Below are the code and all the weights of a small trained network. Each question names an input and a class and asks about switching units off, where a switched-off unit gives its printed mean instead of its output.

import numpy as np


def w(rows, s, z=0):
    codes = np.array(rows[::2]) - 128.0
    scale = np.full(codes.shape[1], s)
    scale[-1] = z or s
    return codes * scale


def norm(h):
    return h / np.sqrt((h * h).mean(-1, keepdims=True) + 1e-5)


def f(y):
    return y / 2 * (1 + np.tanh(0.7978845608 * (y + 0.044715 * y**3)))


def log_softmax(a):
    a = a - a.max(-1, keepdims=True)
    return a - np.log(np.exp(a).sum(-1, keepdims=True))


def net(x, mask):
    res = np.array(x, float).reshape(1, 3) / 4 @ E
    u = 0
    for l in range(4):
        y = f(norm(res) @ A[l][:, :-1].T + A[l][:, -1])
        res = res + np.where(mask[u : u + 3], y, B[l][:, -1]) @ B[l][:, :-1]
        u += 3
    return log_softmax(norm(res)[-1] @ U[:, :-1].T + U[:, -1])


A, B = {}, {}
E = w([
[90,207,161,228],'x0',
[188,253,53,211],'x1',
[206,200,139,242],'x2',
],0.006)
A[0] = w([
[154,190,34,170,166],'0.n0',
[254,142,209,115,5],'0.n1',
[39,189,53,113,241],'0.n2',
],0.008,0.0013)
B[0] = w([
[93,91,91,92,255],'0.n0',
[158,4,176,136,161],'0.n1',
[122,150,131,116,204],'0.n2',
],0.012,0.004)
A[1] = w([
[91,113,198,204,88],'1.n0',
[130,91,174,209,7],'1.n1',
[95,97,253,154,188],'1.n2',
],0.011,0.0019)
B[1] = w([
[219,191,127,88,187],'1.n0',
[191,160,76,119,165],'1.n1',
[144,249,152,180,254],'1.n2',
],0.014,0.0045)
A[2] = w([
[167,137,182,135,82],'2.n0',
[196,152,78,217,186],'2.n1',
[170,120,104,6,6],'2.n2',
],0.011,0.0018)
B[2] = w([
[63,254,139,159,150],'2.n0',
[103,65,162,149,254],'2.n1',
[180,169,101,206,190],'2.n2',
],0.011,0.0054)
A[3] = w([
[139,95,119,218,157],'3.n0',
[225,126,140,167,5],'3.n1',
[1,224,171,86,150],'3.n2',
],0.0093,0.0023)
B[3] = w([
[85,117,246,17,184],'3.n0',
[74,101,108,183,169],'3.n1',
[29,1,201,120,253],'3.n2',
],0.0079,0.0056)
U = w([
[108,26,113,96,248],'0',
[141,110,253,187,7],'1',
[219,233,44,126,124],'2',
],0.014,0.0011)

Each question gives the input, the list of numbers given to net, and the class t.
The units are the neurons (one row each of A and B). Each row of codes is followed by its name. A weight is (code - 128) times the scale printed after its matrix; where a second scale follows, it is the last column's (A, B and U).
mask holds one flag per neuron, layer by layer. A switched-off neuron (its flag False) gives its mean, the last column of its row in B, instead of its output. The means were averaged over made-up inputs and are rounded, as every weight is.
A unit's drop is (log p(t) with every unit on - log p(t) with that unit switched off) / (log p(t) with every unit on - log p(t) with every unit switched off).
The circuit of an input: a set's keep is (log p(t) with only the set's units on - log p(t) with every unit switched off) / (log p(t) with every unit on - log p(t) with every unit switched off). Starting from all 12 units, units are removed one at a time, each time the one whose removal leaves the highest keep (on an exact tie, the one counted first), for as long as the keep stays at least 0.8.
units of the circuit, in order: the units of the circuit, biggest drop first
top k neurons: the k neurons with the biggest drops, biggest first
k most important neurons of layer l: the k neurons of layer l with the biggest drops, biggest first
drop when u is switched off: that unit's drop, to one decimal
input [1,7,-1], class 0: most important neuron of layer 2 -> (2.n2)
input [-5,5,8], class 0: top 2 neurons -> (1.n2 0.n0)
input [2,0,7], class 2: top 2 neurons -> (1.n0 0.n1)
input [1,4,-2], class 0: top 2 neurons -> (1.n0 1.n1)
input [2,-6,1], class 2: units of the circuit, in order -> (0.n0 1.n2)
input [-6,1,-7], class 2: top 4 neurons -> (3.n2 2.n1 2.n2 0.n1)
input [8,8,-2], class 0: units of the circuit, in order -> (0.n0 1.n2 2.n2)
input [-8,2,-1], class 2: top 2 neurons -> (3.n2 2.n1)
input [0,7,6], class 0: top 3 neurons -> (1.n2 0.n0 2.n1)
input [3,8,2], class 1: 2 most important neurons of layer 3 -> (3.n0 3.n2)
input [8,-3,4], class 2: top 2 neurons -> (1.n0 1.n1)
input [-7,-7,3], class 1: top 4 neurons -> (0.n0 1.n0 2.n2 1.n1)
input [-1,1,-5], class 2: top 2 neurons -> (3.n2 1.n2)
input [-7,5,-8], class 2: top 2 neurons -> (2.n2 3.n2)
input [7,-4,1], class 2: units of the circuit, in order -> (1.n0)
input [3,-1,6], class 2: 2 most important neurons of layer 1 -> (1.n0 1.n1)
input [-5,1,-8], class 2: drop when 2.n2 is switched off -> 0.6
input [3,8,-7], class 0: drop when 1.n0 is switched off -> 0.4
input [-1,1,-1], class 2: drop when 3.n2 is switched off -> 0.8
